Below is a small trained network, with its code and all its weights. Each question gives an input and a class and asks what happens when units are switched off, that is, made to give their printed mean instead of their output.

import numpy as np


def w(rows, s, z=0):
    codes = np.array(rows[::2]) - 128.0
    scale = np.full(codes.shape[1], s)
    scale[-1] = z or s
    return codes * scale


def f(y):
    return np.maximum(y, 0)


def log_softmax(a):
    a = a - a.max(-1, keepdims=True)
    return a - np.log(np.exp(a).sum(-1, keepdims=True))


def net(x, mask):
    res = np.array(x, float).reshape(1, 4) / 4 @ E
    y = f(res @ A[0][:, :-1].T + A[0][:, -1])
    res = res + np.where(mask, y, B[0][:, -1]) @ B[0][:, :-1]
    return log_softmax(res[-1] @ U[:, :-1].T + U[:, -1])


A, B = {}, {}
E = w([
[150,30,194,196,160,216],'x0',
[219,220,49,185,127,161],'x1',
[2,141,25,189,176,148],'x2',
[129,123,127,134,131,123],'x3',
],0.0094)
A[0] = w([
[139,130,136,162,181,144,16],'n0',
[168,172,163,163,155,146,1],'n1',
[122,79,214,149,144,129,90],'n2',
[192,161,166,113,120,94,20],'n3',
[119,108,246,145,96,129,133],'n4',
[56,90,135,69,149,97,113],'n5',
[134,100,161,190,183,166,124],'n6',
[139,130,155,89,107,41,49],'n7',
],0.014,0.0052)
B[0] = w([
[151,185,183,165,157,105,146],'n0',
[149,2,196,73,124,164,159],'n1',
[92,113,56,127,71,77,224],'n2',
[145,167,196,120,184,170,199],'n3',
[19,151,26,115,48,131,247],'n4',
[208,122,168,72,194,186,240],'n5',
[213,70,180,75,149,104,209],'n6',
[171,50,185,99,158,155,211],'n7',
],0.011)
U = w([
[178,46,237,79,117,87,96],'0',
[208,161,217,130,255,84,250],'1',
[81,189,66,201,44,41,11],'2',
],0.0093,0.0022)

Each question gives the input, the list of numbers given to net, and the class t.
The units are the neurons (one row each of A and B). Each row of codes is followed by its name. A weight is (code - 128) times the scale printed after its matrix; where a second scale follows, it is the last column's (A, B and U).
mask holds one flag per neuron, in row order. A switched-off neuron (its flag False) gives its mean, the last column of its row in B, instead of its output. The means were averaged over made-up inputs and are rounded, as every weight is.
A unit's drop is (log p(t) with every unit on - log p(t) with that unit switched off) / (log p(t) with every unit on - log p(t) with every unit switched off).
The circuit of an input: a set's keep is (log p(t) with only the set's units on - log p(t) with every unit switched off) / (log p(t) with every unit on - log p(t) with every unit switched off). Starting from all 8 units, units are removed one at a time, each time the one whose removal leaves the highest keep (on an exact tie, the one counted first), for as long as the keep stays at least 0.8.
units of the circuit, in order: the units of the circuit, biggest drop first
most important unit: the unit with the biggest drop
k most important neurons: the k neurons with the biggest drops, biggest first
drop of u: that unit's drop, to one decimal
input [-8,-5,7,5], class 1: most important unit : n5
input [-1,1,-3,8], class 1: 4 most important neurons : [n4, n2, n1, n6]
input [2,-5,-3,-6], class 2: units of the circuit, in order : [n4, n2]
input [-3,-8,4,-7], class 1: units of the circuit, in order : [n5, n4]
input [-7,2,-8,5], class 1: 3 most important neurons : [n3, n4, n2]
input [2,0,-2,0], class 2: 2 most important neurons : [n5, n7]
input [2,-1,-4,7], class 2: 2 most important neurons : [n4, n5]
input [-8,2,-8,-1], class 1: 2 most important neurons : [n3, n4]
input [1,-4,-3,-2], class 2: drop of n3 : 0.0
input [4,-7,-6,-1], class 2: drop of n2 : 0.2
input [-6,-7,6,-7], class 1: drop of n4 : 0.1
input [-2,-6,6,0], class 1: drop of n5 : 0.2
